Below is a small trained network, with its code and all its weights. Each question gives an input and a target symbol and asks what happens when units are switched off, that is, made to give their printed mean instead of their output.

import numpy as np


def w(rows, s, z=0):
    codes = np.array(rows[::2]) - 128.0
    scale = np.full(codes.shape[1], s)
    scale[-1] = z or s
    return codes * scale


def softmax(a):
    e = np.exp(a - a.max(-1, keepdims=True))
    return e / e.sum(-1, keepdims=True)


def log_softmax(a):
    a = a - a.max(-1, keepdims=True)
    return a - np.log(np.exp(a).sum(-1, keepdims=True))


def net(x, mask):
    ids = ['ΔΛβγεζθμξπσφ'.index(c) for c in x.split()]
    T = len(ids)
    res = E[ids] + P[:T]
    u = 0
    for l in range(3):
        r = res
        for j in range(2):
            rows = slice(3 * j, 3 * j + 3)
            q, k, v = (r @ M[l][rows].T for M in (Q, K, V))
            z = softmax(np.where(np.tri(T) > 0, q @ k.T / 3**0.5, -1e9)) @ v
            o = O[l][rows]
            res = res + np.where(mask[u + j], z, o[:, -1]) @ o[:, :-1]
        u += 2
    return log_softmax(res[-1] @ U[:, :-1].T + U[:, -1])


Q, K, V, O = {}, {}, {}, {}
E = w([
[148,150,111,82,77,107,209,145,158,156,45],'Δ',
[122,140,46,192,76,94,172,61,119,129,18],'Λ',
[144,87,176,69,140,67,96,48,217,177,22],'β',
[130,138,90,152,194,72,250,52,180,106,107],'γ',
[170,25,97,134,218,121,128,195,128,167,152],'ε',
[117,89,60,140,149,9,63,129,103,117,128],'ζ',
[172,50,111,112,78,123,189,174,17,98,134],'θ',
[119,106,171,194,135,155,198,128,2,78,174],'μ',
[123,50,216,148,177,82,42,59,69,166,136],'ξ',
[150,232,91,64,148,137,100,100,50,176,182],'π',
[77,96,186,120,77,83,157,134,121,217,194],'σ',
[179,41,126,130,98,210,139,56,174,141,150],'φ',
],0.013)
P = w([
[254,206,249,166,136,113,163,176,124,158,21],'0',
[209,160,136,191,174,92,175,135,72,210,38],'1',
[188,139,113,183,187,99,165,133,77,215,68],'2',
[176,117,101,158,168,88,161,126,86,191,101],'3',
[152,98,92,134,155,82,158,118,83,177,121],'4',
[124,85,87,120,146,80,153,111,91,162,147],'5',
[102,64,80,96,134,76,159,100,85,137,165],'6',
[87,50,83,84,118,76,151,89,92,113,195],'7',
[61,34,73,69,115,76,156,88,98,96,207],'8',
[46,22,74,58,104,76,169,78,103,78,237],'9',
],0.0078)
Q[0] = w([
[122,78,76,133,159,93,160,52,118,144,137],'0.h1',
[124,104,35,129,186,72,137,72,114,122,145],'0.h1',
[96,142,77,115,150,71,125,155,169,103,147],'0.h1',
[70,204,168,195,60,200,1,231,84,152,169],'0.h2',
[129,23,110,45,135,81,162,58,17,187,189],'0.h2',
[157,98,137,128,180,99,146,103,32,168,85],'0.h2',
],0.0078)
K[0] = w([
[204,182,148,49,158,197,137,98,117,154,172],'0.h1',
[211,214,100,7,157,161,78,81,39,167,163],'0.h1',
[165,169,117,91,198,91,180,136,103,94,103],'0.h1',
[180,211,163,247,130,65,205,136,153,202,4],'0.h2',
[37,71,108,76,112,173,151,20,193,123,255],'0.h2',
[36,142,78,110,122,179,143,105,115,176,252],'0.h2',
],0.0063)
V[0] = w([
[154,4,212,192,102,81,188,139,160,131,135],'0.h1',
[139,74,126,223,129,79,170,169,152,87,40],'0.h1',
[96,132,132,42,204,135,122,142,156,89,186],'0.h1',
[146,2,144,165,117,110,163,47,115,85,109],'0.h2',
[139,82,153,196,132,94,87,177,40,155,184],'0.h2',
[104,107,118,54,92,102,213,94,193,178,148],'0.h2',
],0.0058)
O[0] = w([
[90,163,82,127,171,79,142,210,115,107,28,128],'0.h1',
[60,136,142,67,106,69,134,159,136,100,65,126],'0.h1',
[129,104,85,130,118,196,77,155,167,130,162,42],'0.h1',
[12,73,132,125,129,163,193,106,84,169,83,234],'0.h2',
[136,80,211,164,237,82,157,161,69,85,114,230],'0.h2',
[97,143,109,149,91,112,148,162,130,253,164,252],'0.h2',
],0.0064,0.0038)
Q[1] = w([
[200,65,157,112,72,128,99,115,133,89,99],'1.h1',
[102,61,27,161,254,61,199,70,99,139,149],'1.h1',
[137,67,168,164,228,127,108,163,57,124,133],'1.h1',
[149,137,135,73,84,143,146,123,103,124,199],'1.h2',
[178,125,126,183,138,209,107,131,189,124,109],'1.h2',
[68,152,135,190,90,205,60,156,181,77,86],'1.h2',
],0.0095)
K[1] = w([
[69,101,187,182,83,94,182,165,128,168,4],'1.h1',
[66,83,111,76,126,158,118,108,90,91,254],'1.h1',
[149,67,196,146,75,209,77,122,55,177,175],'1.h1',
[167,167,54,85,206,212,152,119,129,133,145],'1.h2',
[134,67,109,209,105,151,169,148,228,114,68],'1.h2',
[138,139,194,152,108,92,143,179,177,111,6],'1.h2',
],0.0085)
V[1] = w([
[188,116,169,121,165,158,199,128,183,156,96],'1.h1',
[104,239,233,254,102,171,98,31,136,127,137],'1.h1',
[122,186,121,126,254,105,176,119,194,77,195],'1.h1',
[89,119,77,138,75,61,134,195,53,130,191],'1.h2',
[128,202,113,81,105,45,5,194,127,104,113],'1.h2',
[181,238,86,24,145,238,44,120,76,167,154],'1.h2',
],0.0057)
O[1] = w([
[69,181,121,171,189,177,70,110,197,193,71,175],'1.h1',
[42,152,24,89,187,107,100,75,11,125,239,32],'1.h1',
[28,107,13,191,135,79,173,191,248,135,175,132],'1.h1',
[254,112,83,206,41,47,139,150,81,140,118,252],'1.h2',
[189,107,165,42,80,37,190,63,171,121,99,45],'1.h2',
[194,106,112,27,220,152,200,199,176,132,141,63],'1.h2',
],0.0056,0.0038)
Q[2] = w([
[129,153,89,188,130,75,172,65,50,199,120],'2.h1',
[141,160,103,102,115,190,62,140,188,41,168],'2.h1',
[80,145,150,140,90,129,118,137,124,87,113],'2.h1',
[114,114,100,94,149,137,165,123,169,254,195],'2.h2',
[145,138,134,253,66,66,180,99,129,190,90],'2.h2',
[96,126,43,115,87,145,133,96,225,52,128],'2.h2',
],0.0091)
K[2] = w([
[64,66,139,135,77,135,142,100,162,128,150],'2.h1',
[148,168,95,80,190,129,130,136,122,145,90],'2.h1',
[142,183,141,126,121,133,121,112,138,108,97],'2.h1',
[182,190,9,87,159,125,167,114,140,108,140],'2.h2',
[122,57,96,149,80,140,112,124,138,114,167],'2.h2',
[124,140,106,166,144,85,130,158,120,107,78],'2.h2',
],0.011)
V[2] = w([
[197,155,89,144,138,135,88,3,88,77,64],'2.h1',
[131,153,190,78,61,181,79,136,117,191,150],'2.h1',
[170,115,138,200,178,181,159,123,77,126,213],'2.h1',
[168,71,143,175,164,237,134,145,148,122,103],'2.h2',
[149,59,186,110,169,91,80,229,81,173,172],'2.h2',
[93,104,154,141,161,79,16,22,194,183,121],'2.h2',
],0.0072)
O[2] = w([
[132,100,105,32,78,198,127,42,136,115,200,68],'2.h1',
[162,129,100,229,214,221,122,67,90,205,90,23],'2.h1',
[150,128,75,135,63,73,1,154,73,105,80,168],'2.h1',
[122,181,21,6,53,115,168,67,80,199,28,17],'2.h2',
[141,207,120,102,112,254,103,130,142,33,98,253],'2.h2',
[194,27,47,160,135,184,162,223,57,82,117,105],'2.h2',
],0.007,0.0047)
U = w([
[174,194,157,125,149,152,176,83,151,147,191,159],'Δ',
[100,97,195,123,176,102,116,38,76,134,164,2],'Λ',
[77,88,151,148,150,224,119,111,166,141,139,133],'β',
[62,100,108,118,159,88,150,155,156,168,157,134],'γ',
[100,158,91,98,105,171,150,188,198,93,51,155],'ε',
[203,65,169,102,94,136,179,162,163,74,137,75],'ζ',
[132,158,195,114,90,103,86,69,172,147,69,91],'θ',
[2,173,121,120,102,104,75,130,116,79,129,176],'μ',
[57,86,120,91,162,188,172,176,52,34,125,92],'ξ',
[219,107,89,112,90,79,94,134,135,118,149,139],'π',
[179,159,144,228,172,126,106,181,108,121,97,132],'σ',
[141,101,45,143,107,138,154,87,59,201,106,154],'φ',
],0.007,0.0056)

Each question gives the input, a string of symbols that net reads in full, and the target symbol t.
The units are the heads (3 rows each of Q, K, V and O). Each row of codes is followed by its name. A weight is (code - 128) times the scale printed after its matrix; where a second scale follows, it is the last column's (O and U).
mask holds one flag per head, layer by layer. A switched-off head (its flag False) gives its mean, the last column of its rows in O, instead of its output. The means were averaged over made-up inputs and are rounded, as every weight is.
A unit's drop is (log p(t) with every unit on - log p(t) with that unit switched off) / (log p(t) with every unit on - log p(t) with every unit switched off).
The circuit of an input: a set's keep is (log p(t) with only the set's units on - log p(t) with every unit switched off) / (log p(t) with every unit on - log p(t) with every unit switched off). Starting from all 6 units, units are removed one at a time, each time the one whose removal leaves the highest keep (on an exact tie, the one counted first), for as long as the keep stays at least 0.8.
circuit, biggest first: the units of the circuit, biggest drop first
unit that matters most: the unit with the biggest drop
heads that matter: for each layer, one digit per head in row order, 1 if its drop is at least 0.15 and else 0, layers parted by /
input ζ φ ζ σ γ Δ γ, target γ: circuit, biggest first => [0.h2 1.h1 2.h2]
input π Λ γ Δ Λ σ, target γ: heads that matter => 11 / 11 / 00
input γ γ σ π φ, target β: circuit, biggest first => [1.h2 0.h1]
input γ ζ σ θ γ σ π, target Δ: circuit, biggest first => [1.h2 0.h1 2.h2]
input γ φ Δ ξ σ γ Λ μ θ θ, target μ: heads that matter => 01 / 01 / 01
input γ ξ ξ γ β ε, target ε: circuit, biggest first => [1.h1 0.h1 2.h2]
input γ γ γ σ ζ Δ γ ζ, target ζ: heads that matter => 10 / 11 / 10
input γ φ σ θ, target φ: circuit, biggest first => [2.h2]
input π γ φ, target β: heads that matter => 01 / 11 / 00
input γ γ γ Δ π γ μ γ γ, target μ: heads that matter => 10 / 11 / 11
input σ Λ σ φ ζ, target φ: circuit, biggest first => [2.h2 1.h2]
input γ π ζ, target π: heads that matter => 11 / 00 / 10
input γ γ π γ β Δ, target ε: circuit, biggest first => [1.h2 0.h1 2.h2]
input γ φ γ, target φ: heads that matter => 01 / 00 / 01
input Δ π ξ γ ζ, target π: unit that matters most => 2.h1
input π ξ γ φ γ θ, target ζ: heads that matter => 01 / 11 / 00
input σ γ Δ γ, target γ: heads that matter => 10 / 10 / 11
input σ ζ γ σ γ σ π π γ, target π: heads that matter => 11 / 10 / 10
input γ π π σ σ σ σ ε, target σ: heads that matter => 00 / 10 / 10
input Λ γ ξ γ γ φ γ γ Δ σ, target σ: heads that matter => 10 / 01 / 10
input π σ σ γ, target μ: unit that matters most => 1.h2
input γ β σ θ θ θ, target θ: circuit, biggest first => [1.h1 2.h2 0.h1]
input σ γ Δ σ σ Λ γ ξ, target ξ: circuit, biggest first => [2.h2 0.h2]
input γ γ γ γ ζ γ, target ζ: circuit, biggest first => [2.h1 1.h2 0.h1 2.h2]
